In the rows, zero is written as 128.
Each row of numbers stands for one node and depends on some of the facts below. Use the named rows to name the rest.

Some rows with their names:
 88  98 118 138 148 132 134 123 124 125 133 134 128 118 152 131 113 125 127 121 130 120 125 133 126 124 131 127 123 138 140 125 134 128 131 120 125 132 144 133 137 148 117 140 122 117 124 105 131 125 134 136 128 130: k518
197 130 121 117 147  98 118 129 120 128 126 124 123 122 136 140 132 120 107 121 129 138 123 152 123 131 112 128 118 119 138 116 129 132 118 110 108 131 123 126 122 121 125 122 128 141 151 110 132 114 127 111 132 133: k109
117 136 127 132 132 136 125 129 131 128 122 128 124 130 119 124 134 124 126 121 128 127 132 133 128 127 131 151 130 125 129 131 131 124 130 141 133 126 123 128 128 128 116 131 136 127 131 121 130 130 130 126 130 129: k221
 79 114 143 122 118 115 128 125 131 126 130 128 143 140 128 128 117 138 138 132 129 136 121 120 122 137 127 116 131 128 110 141 117 131 136 150 131 132 128 110 125 138 129 120 133 124 123 121 119 133 130 124 124 129: k990
116 116 125 129 120 139 130 126 139 125 134 139 135 134 126 123 126 136 138 130 130 129 124 116 125 138 131 139 128 132 118 136 128 127 141 149 142 131 142 123 133 134 118 131 135 120 129 135 125 138 129 131 124 131: k600
192 141 126 126 121 128 124 130 135 130 137 133 120 145 105 124 135 132 126 125 125 130 132 133 128 144 124 131 127 127 126 127 126 124 133 145 135 133 126 126 130 121 131 134 140 129 133 141 124 134 133 126 128 127: k563
 77 121 123 124 129 141 129 127 139 132 134 128 133 129 143 136 127 140 122 127 129 128 122 137 123 125 126 152 127 125 130 123 128 126 152 140 126 132 122 139 137 136 120 135 140 127 120  90 120 138 126 135 135 129: k400
156 123 127 125 133 118 128 124 111 122 133 127 130 122 135 127 119 121 138 122 127 133 128 123 131 135 124 106 123 139 123 126 126 133 118 102 126 120 128 131 126 122 135 126 108 125 132 144 138 127 131 132 126 129: k957
113 148 139 126 144 122 119 127 117 125 123 129 130 118 128 119 142 119 134 113 127 131 133 137 129 128 126 160 132 121 119 133 125 135 126 133 134 113 119 136 110 124 118 125 141 133 140 124 145 125 141 120 134 126: k569
128 124 120 130 117 141 133 132 125 131 126 130 119 139 129 133 114 126 126 131 124 133 120 119 139 141 131 117 131 137 134 128 129 120 128 118 124 137 123 115 127 123 136 132 113 128 119 139 121 133 115 134 125 130: k792
138 118 131 127 123 130 132 124 119 122 136 131 136 121 137 121 125 129 144 133 128 130 128 110 129 130 129 107 126 139 117 128 128 136 120 112 137 117 138 135 127 121 136 125 107 121 127 159 138 133 134 137 125 126: k260
143 139 130 125 135 117 128 124 113 122 114 122 130 115 118 124 126 117 146 120 127 126 137 127 132 127 131 118 123 131 125 133 125 130 112 102 133 115 120 133 126 121 132 123 112 126 131 135 140 121 131 131 126 131: k108
151 124 130 126 130 116 127 126 112 122 125 126 130 118 136 127 123 122 138 127 128 132 128 122 131 129 126 113 125 135 121 126 128 133 112 104 125 119 132 130 126 121 134 123 112 128 133 148 141 124 130 129 126 128: k336
 91 149 131 135 140 134 122 129 127 128 118 127 122 128 119 119 137 119 132 112 126 126 136 137 131 127 133 165 134 124 129 136 129 122 132 146 135 122 114 133 122 129 113 134 139 128 132 114 136 129 136 125 132 128: k581
161 123 125 124 135 105 125 125 106 121 120 128 130 122 129 134 112 120 140 124 128 136 124 126 131 142 124 113 123 136 121 130 123 131 114 100 121 125 134 116 126 127 132 121 113 127 138 134 137 120 125 122 123 134: k903
 87 123 140 124 122 123 129 127 133 134 125 117 133 137 129 131 126 130 124 129 127 131 127 129 124 123 126 119 132 124 126 133 123 128 129 136 124 129 112 124 122 128 133 122 130 130 123 120 120 130 130 130 129 128: k723
145 121 121 136 130 135 130 129 123 134 132 136 119 129 124 128 120 127 125 130 126 118 125 126 136 133 134 121 130 133 140 124 131 124 129 122 129 141 145 120 135 137 137 135 130 124 124 134 125 124 126 129 122 127: k241
108 144 131 142 145 131 123 128 118 128 122 134 117 125 118 119 132 119 137 113 126 118 140 138 137 127 137 149 134 128 130 133 128 122 129 137 132 123 130 134 123 139 120 137 142 126 125 119 142 122 142 124 130 122: k971

There are 2 kinds of fact about the nodes: Λ, Ξ.
Λ: uses; Ξ: is of sort
k803 | Λ k556 | Ξ 620
k941 | Λ k578 | Ξ 765
k857 | Ξ 648
k202 | Λ k275 | Ξ 442
k292 | Λ k971 | Ξ 856
k918 | Λ k689 | Ξ 544
k434 | Λ k600 | Ξ 648
k281 | Λ k269 | Ξ 544
k491 | Λ k304 | Ξ 170
k257 | Λ k904 | Ξ 442
k718 | Λ k347 | Ξ 442
k685 | Ξ 648
k398 | Ξ 544
k870 | Λ k203 | Ξ 856
k866 | Λ k547 | Ξ 856
k275 | Λ k518 | Ξ 170
k88 | Λ k507 | Ξ 765
k781 | Λ k698 | Ξ 765
k256 | Λ k336 | Ξ 648
k623 | Λ k918 | Ξ 170
k725 | Λ k463 | Ξ 620
k780 | Λ k623 | Ξ 765
k273 | Λ k633 | Ξ 856
k441 | Λ k870 | Ξ 648
k507 | Λ k943 | Ξ 170
k10 | Λ k804 | Ξ 856
k56 | Λ k581 | Ξ 442
k339 | Ξ 620
k421 | Λ k890 | Ξ 648
k886 | Ξ 170
k903 | Λ k441 | Ξ 442
k109 | Λ k866 | Ξ 170
k258 | Ξ 648
k192 | Λ k281 | Ξ 620
k532 | Λ k718 | Ξ 648
k990 | Λ k803 | Ξ 856
k242 | Λ k237 | Ξ 544
k720 | Λ k550 | Ξ 648
k367 | Λ k654 | Ξ 648
k584 | Λ k957 | Ξ 856
k463 | Λ k606 | Ξ 544
k60 | Λ k195 | Ξ 856
k475 | Λ k169 | Ξ 765
k148 | Λ k279 | Ξ 620
k723 | Λ k974 | Ξ 856
k689 | Λ k521 | Ξ 620
k203 | Λ k472 | Ξ 620
k97 | Λ k10 | Ξ 648
k457 | Λ k591 | Ξ 856
k816 | Λ k563 | Ξ 648
k490 | Λ k48 | Ξ 620
k838 | Λ k500 | Ξ 170
k371 | Λ k65 | Ξ 170
k260 | Λ k88 | Ξ 442
k250 | Λ k257 | Ξ 856
k578 | Ξ 648
k742 | Ξ 648
k472 | Λ k432 | Ξ 544
k852 | Λ k699 | Ξ 856
k241 | Λ k641 | Ξ 648
k629 | Λ k634 | Ξ 442
k51 | Λ k828 | Ξ 765
k569 | Λ k292 | Ξ 170
k547 | Λ k545 | Ξ 544
k864 | Λ k117 | Ξ 620
k476 | Λ k103 | Ξ 170
k119 | Λ k864 | Ξ 170
k591 | Λ k871 | Ξ 856
k169 | Λ k400 | Ξ 170
k871 | Λ k903 | Ξ 170
k878 | Λ k565 | Ξ 442
k48 | Λ k126 | Ξ 170
k656 | Ξ 442
k660 | Λ k806 | Ξ 442
k347 | Λ k723 | Ξ 544
k606 | Ξ 765
k957 | Λ k475 | Ξ 442
k958 | Λ k119 | Ξ 856
k390 | Λ k720 | Ξ 648
k379 | Λ k560 | Ξ 170
k565 | Λ k258 | Ξ 648
k974 | Ξ 442
k556 | Λ k434 | Ξ 544
k624 | Ξ 544
k320 | Λ k256 | Ξ 442
k806 | Λ k180 | Ξ 544
k741 | Λ k878 | Ξ 856
k952 | Λ k108 | Ξ 856
k449 | Λ k886 | Ξ 544
k657 | Ξ 544
k180 | Λ k379 | Ξ 648
k612 | Λ k994 | Ξ 620
k943 | Λ k958 | Ξ 765
k890 | Λ k69 | Ξ 856
k792 | Λ k857 | Ξ 544
k563 | Λ k421 | Ξ 765
k138 | Λ k449 | Ξ 856
k237 | Λ k920 | Ξ 544
k89 | Λ k134 | Ξ 765
k634 | Λ k725 | Ξ 442
k65 | Λ k192 | Ξ 544
k521 | Λ k742 | Ξ 544
k54 | Ξ 620
k82 | Λ k2 | Ξ 442
k727 | Λ k221 | Ξ 765
k185 | Λ k709 | Ξ 765
k336 | Λ k852 | Ξ 442
k561 | Λ k367 | Ξ 170
k698 | Λ k624 | Ξ 765
k431 | Λ k941 | Ξ 620
k221 | Λ k952 | Ξ 765
k432 | Λ k990 | Ξ 442
k605 | Λ k626 | Ξ 170
k560 | Λ k241 | Ξ 170
k269 | Λ k660 | Ξ 856
k304 | Λ k496 | Ξ 648
k577 | Λ k792 | Ξ 856
k500 | Λ k850 | Ξ 544
k904 | Λ k242 | Ξ 544
k13 | Λ k60 | Ξ 544
k973 | Λ k431 | Ξ 648
k518 | Λ k973 | Ξ 648
k108 | Λ k780 | Ξ 442
k633 | Λ k185 | Ξ 442
k828 | Λ k273 | Ξ 856
k776 | Ξ 648
k699 | Λ k532 | Ξ 442
k709 | Λ k490 | Ξ 544
k545 | Λ k773 | Ξ 648
k550 | Λ k13 | Ξ 544
k880 | Λ k390 | Ξ 170
k529 | Λ k838 | Ξ 170
k134 | Λ k612 | Ξ 544
k103 | Λ k668 | Ξ 856
k773 | Λ k616 | Ξ 170
k616 | Λ k457 | Ξ 620
k496 | Ξ 765
k850 | Λ k816 | Ξ 170
k581 | Λ k54 | Ξ 765
k117 | Λ k561 | Ξ 170
k804 | Λ k577 | Ξ 620
k994 | Λ k781 | Ξ 620
k126 | Λ k90 | Ξ 442
k749 | Ξ 170
k2 | Λ k656 | Ξ 170
k600 | Λ k148 | Ξ 765
k195 | Λ k727 | Ξ 765
k641 | Λ k741 | Ξ 765
k654 | Ξ 765
k920 | Λ k89 | Ξ 765
k626 | Λ k138 | Ξ 648
k69 | Λ k584 | Ξ 856
k319 | Λ k250 | Ξ 170
k279 | Λ k260 | Ξ 648
k400 | Λ k202 | Ξ 620
k971 | Λ k56 | Ξ 648
k668 | Ξ 442
k90 | Λ k97 | Ξ 544

Name these rows:
No name comes twice in this set of rows, the named rows included.
115 115 127 122 139 126 129 123 127 126 131 128 134 121 139 128 125 127 126 122 128 133 120 130 124 130 122 131 123 128 131 127 129 136 127 118 133 124 128 132 126 125 129 128 123 125 134 121 131 132 134 133 130 134 : k169
105 132 123 123 115 140 129 131 139 140 132 129 123 139 125 137 127 141 118 134 126 130 115 127 134 137 130 149 134 126 135 123 127 126 148 134 128 142 121 122 135 129 137 131 140 132 117 107 111 137 117 133 130 131 : k804
112 120 126 131 116 132 131 129 124 118 128 137 135 137 126 127 117 134 148 133 130 131 127 115 127 141 131 120 128 136 111 140 124 123 134 146 133 128 140 116 133 136 118 128 124 120 120 137 128 135 123 130 125 127 : k556
115 146 136 131 142 124 123 125 102 122 114 124 126 115 128 120 128 113 146 113 125 131 136 129 138 127 131 138 132 133 121 134 125 130 114 108 130 108 116 134 114 121 126 125 117 129 133 135 151 122 138 127 130 126 : k56
 93 119 143 124 117 140 134 126 149 135 144 117 133 135 140 123 136 135 118 135 127 128 131 124 122 113 124 103 130 127 130 123 129 133 127 138 130 124 112 142 123 120 141 128 123 129 120 142 118 140 138 140 134 122 : k958
137 143 132 122 134 119 128 123 131 128 110 121 134 118 100 123 135 124 138 113 127 121 137 135 125 123 128 130 119 116 131 136 124 132 128 117 143 120 115 134 132 122 130 123 126 125 134 113 130 124 130 131 127 135 : k623
 34 107 119 127 135 142 132 125 137 131 131 126 137 122 160 139 120 137 121 127 130 128 119 137 122 121 127 157 126 129 134 123 131 127 155 134 124 130 121 142 141 142 113 135 134 124 119  76 121 136 125 138 135 133 : k431
105 130 135 130 140 137 117 132 112 129 146 139 128 120 164 125 142 123 118 133 129 144 110 122 133 134 123 167 145 128 116 122 131 139 121 136 119 118 139 128  99 124 121 127 142 139 146 150 146 129 139 115 137 121 : k880
 96 116 140 121 123 109 126 127 128 128 125 125 138 140 126 133 115 134 131 128 129 137 122 127 122 138 125 120 131 126 117 138 119 129 132 143 123 133 119 108 123 136 129 120 132 128 128 112 120 128 125 122 126 130 : k870
126 138 133 128 140 116 125 123 106 121 121 126 126 120 132 122 124 116 144 114 125 133 134 130 135 131 126 128 129 134 122 130 125 131 116 107 129 111 119 135 120 121 128 127 114 127 132 136 147 125 139 130 129 127 : k634
213 151 129 127 112 126 125 134 128 123 134 134 118 149 105 124 130 133 135 128 124 132 138 130 134 144 123 108 126 131 118 125 123 119 129 143 128 131 121 124 129 118 136 131 134 131 125 153 127 133 129 126 128 122 : k500

The same nodes again, as new rows of numbers:
Known rows:
167 145 117 118 162  80  95 126  72 111 180 165  94 133 198 100  99 121 164 130 112  96 134 146 169 144 151 107 125 132 135 121 123 131 168  98 166: k97
141 100 139 106 102  82 149 141 129  99 183 178 105 120 105 133 122 143 129 130 106 113 128 148 122 132 137  83 116 145 145 141 159 156 174 111 154: k561
154 118 132 100 144  94 145 137 117  86 102 115 105 128  96 112 124 163 143 141 108 120 127 142 181 150 111  83 119 119 141 133 111 102 184  69 135: k584
161 127 123 111 116  81 132 131  88  90 145 140 128 129 113 135 114 150 130 131 105 105 118 152 153 141 133  98 123 142 139 144 111 125 161  98 151: k581
151  96 112 106 127  77 137 149 118  89 166 146 140 118 161 139 111 103 143 123 104 111 158 138 115 149 144  77 122 140 138 147 111 137 149 104 148: k65
152 116 123 112  99  68 155 147 109  96 137 147 114 111 137 111 132 132 129 144 110  92 143 131 133 119 144  72 120 152 145 161 107 168 176 123 149: k319
142  90 125 120 123 106 116 137  95  93 170 177 172 142 156 112 137 132 187 151 106 120 114 148 126 131 142  73 125 136 138 142 122 131 121 127 151: k203
161 109 104 118 129  75 125 146 123  83 155 128 122 118 145 151 107 125 136 110  98 109 171 113 136 174 143  80 126 145 131 154 123 147 159  97 124: k660
164 115 129 103 160  94 144 157 122  96 116 132  99 124 115 118 118 139 133 136 112 132 156 151 163 139 129  93 124 131 133 147 127 146 188  81 133: k202
144  93 131  91 157 102 149 147 126  97 134 136 116 113 142 110 131 116 156 146 112 116 141 159 138 121 122  69 117 116 142 123 111 105 162  74 150: k400
166  81 133 105 130  71 128 140  93 110 134 179 149 119 140 131 109 106 113 128 116 111 103 163 100 129 154  77 121 140 148 156 120 112 181 110 146: k550
174 119 119 120 147  93 114 128  89 103 163 146 115 137 167 117 114 111 148 129 108 103 148 169 146 141 138  98 122 147 137 134 123 122 175  99 147: k776
182 121 108 119 131  83 113 167  83 107 182 117 126 134 154 122 113 136 161 135 106 107 135 206 113 129 136 110 116 155 153 138 132 120 186  70 151: k256
155  92 135 114 108  68 142 146 106 108 131 172 135 111 117 129 117 133 122 129 111 116 110 151 108 127 151  75 122 135 150 159 119 138 176 111 140: k880
154 149 122 110 131  69 114 126  74  97 158 160 107 124 143 119 101 158 145 132 109  99 106 129 178 145 145 105 126 128 137 132 111 133 152  99 168: k185
172  96 135 117 113  67 111 117  80 102 102 156 139 127  99 130 113 155 107 126 109  98  68 139 138 153 138  74 118 136 153 152 122  74 199  95 127: k60
166 139 118 111 107  76 140 119  83  85 129 128 114 125 128 119 126 139 117 140 108  76 133 134 166 131 131  88 121 159 138 151  97 137 173 115 154: k698
155 102 122 104 130  79 136 153 106  99 159 157 135 124 150 123 116 117 143 137 111 112 135 156 119 131 144  84 120 143 143 148 121 140 164 106 157: k463

Name these rows:
No name comes twice in this set of rows, the named rows included.
173 119 114 134 144 103 105 136  72 101 151 151 153 152 176 109 121 121 177 138 108 122 144 172 149 140 146 100 130 144 132 147 103 138 146 118 141 : k545
157 108 137 112 126  97 121 130 119  94 191 183 100 145 102 134 118 150 125 129 105 116 132 142 150 150 134  97 120 161 132 142 188 159 181 116 146 : k260
155 135 121 113 122  69 109 128  85  92 144 145 111 130 132 109 111 174 153 137 106  95  97 114 177 158 136  88 119 129 145 135 123 113 173  93 150 : k828
185 121 106 120 126  80 113 181  82 108 187 109 132 134 149 125 112 145 166 138 106 110 129 218 103 125 134 114 114 157 158 139 136 120 191  62 152 : k532
145 104 134 103 127  85 164 159 128 100 128 147 112 111 113 119 124 138 141 138 110 132 146 155 136 124 134  81 122 123 142 147 112 154 168  93 144 : k850
168  79 134 106 130  70 127 138  92 112 131 181 151 118 139 131 109 104 110 127 117 112 101 164  96 128 154  76 120 140 149 157 119 110 184 110 145 : k13
141 121 120 104 143  72 108 136  90 106 180 172 114 112 191 100 112 131 174 144 113  89 106 121 145 131 151  79 119 120 145 120 122 119 148  97 174 : k490
149 118 141 107 109  99 131 106 107  87 192 178 107 145  85 146 118 155 122 126 101 107 114 154 158 147 122 101 119 154 134 129 164 130 161 111 159 : k88
164 133 117 114 104  72 128 121  90  82 120 119 110 129 127 105 132 159 129 147 106  69 119 111 174 145 125  74 115 156 146 150 109 120 192 107 142 : k250
173  93 137 117 113  67 110 116  78 103  99 157 140 126  99 130 112 154 105 126 110  97  64 139 136 153 139  74 118 135 154 154 123  72 201  96 126 : k952
182 105 126 120 148  87 108 119  78 113 144 160 125 134 159 123 109 104 126 122 112 102 125 176 129 138 145  93 123 145 141 140 122 102 187 100 140 : k390
153 115 124 132 108  96 110 130  83  82 137 156 163 157 113 114 130 180 176 146 101 124  99 133 170 159 133  87 127 138 138 154 118 129 140 123 135 : k870

The same nodes again, as new rows of numbers:
Some nodes and their rows:
117 160 104 160 125 136 126 147  95 103 144 133 146 149  98 143 101 188 124 118 155 138 130 175 139 126: k781
 92 180  75 146 139 144 148 146  84 127 102 151 147 160 111 131 135 168 122 151 130 120 121 160 128 105: k390
128 164  93 146 112 130 145 154  87 116 134 141 140 152  93 150  83 196 117 114 166 133 118 142 132 116: k134
106 185  87 152 119 120 144 149  73 130 118 139 136 158  98 133 115 168 124 147 128 122 137 124 136 112: k521
110 137  96 127 144 124 143 144  98 120 107 111 140 159  94 129 104 167 129 123 124 111 158 155 134 123: k275
100 159  65 135 129 156 137 134 119 123 122 140 146 168 120 126 146 149 119 120 139 135 125 133 109  92: k441
104 153  97 144 132 130 142 137  86 124 117 146 133 166 109 122 115 163 110 133 147 121 133 144 137 111: k668
108 155 108 138 129 131 140 148  93 125 119 125 129 157  96 131 128 164 117 123 135 124 147 149 138 129: k491
108 152  70 134 123 137 128 147 119 125 131 129 131 164 103 129 141 138 117 110 130 137 128 120 118 101: k591
109 168 110 132 130 118 146 142  87 128 111 124 126 147 104 142 136 119 107 126 149  96 118 153 145 105: k723
108 159  93 133 131 134 143 154  95 121 115 133 129 158  95 129 122 150 115 134 138 121 126 146 134 109: k103
120 146 103 135 133 134 148 124  85 118 111 169 130 165 100 116 119 151 112 135 140 143 135 141 151 107: k878
109 143  79 129 120 131 151 158  89 130 112 150 143 156  99 151 101 204 100 109 173 132 126 153 133 133: k612
111 139  80 121 148 128 146 150 100 117 100 116 141 160  93 127  97 153 129 134 126 107 139 153 129 103: k890
115 156  97 135 146 138 138 157  89 125 119 120 107 165  93 118 137 168 112 145 149 121 120 142 134 115: k273
105 153  78 128 150 146 153 137  98 118  96 136 150 162 110 128 116 164 125 142 140 113 127 164 124  97: k578
109 159  93 133 131 133 143 153  94 122 114 133 128 157  95 129 122 150 115 134 139 120 126 147 135 109: k138
105 173 100 134 140 134 152 128  88 128 102 137 141 152 119 140 145 134 111 134 155  97 113 165 136  95: k256

Name these rows:
No name comes twice in this set of rows, the named rows included.
118 160 113 157 151 138 120 140  86 115 139 109 110 164  99 113 143 182 123 149 153 128 138 154 141 126 : k185
 95 155  86 131 112 147 140 154 113 118 128 128 132 165 103 121 126 137 111 127 138 131 137 127 118 103 : k990
118 151 110 133 128 133 144 139  92 120 115 141 127 155  90 127 130 156 118 125 131 138 148 146 148 126 : k371
110 169 112 132 130 115 145 141  86 130 111 123 126 146 106 144 139 115 105 124 150  91 115 154 146 104 : k852
 87 143  80 120 106 141 155 145 104 132 112 135 136 170 111 122 131 158  97 126 155 130 156 118 119 118 : k803
113 145  97 144 148 127 129 132  98 106 122 111 148 158 100 126 102 162 138 135 129 118 157 166 137 113 : k563
111 151  93 148 126 133 140 147  87 120 127 152 141 162 105 136  95 188 109 116 162 129 119 158 134 118 : k257
110 162  85 138 104 136 140 138 107 123 136 126 133 167 107 124 121 149 118 122 142 135 145 100 118  98 : k472
 87 164 115 128 108 150 159 161  95 111 114 129 131 160  97 114 103 141 104 153 151 114 142 151 128 109 : k958
125 165  95 144 115 128 145 150  86 119 129 138 136 155  95 143  92 184 118 122 160 130 124 135 134 113 : k624
117 153 114 140 150 136 133 153  84 131 125 108  97 167  93 113 149 189 113 140 150 122 138 143 137 137 : k48

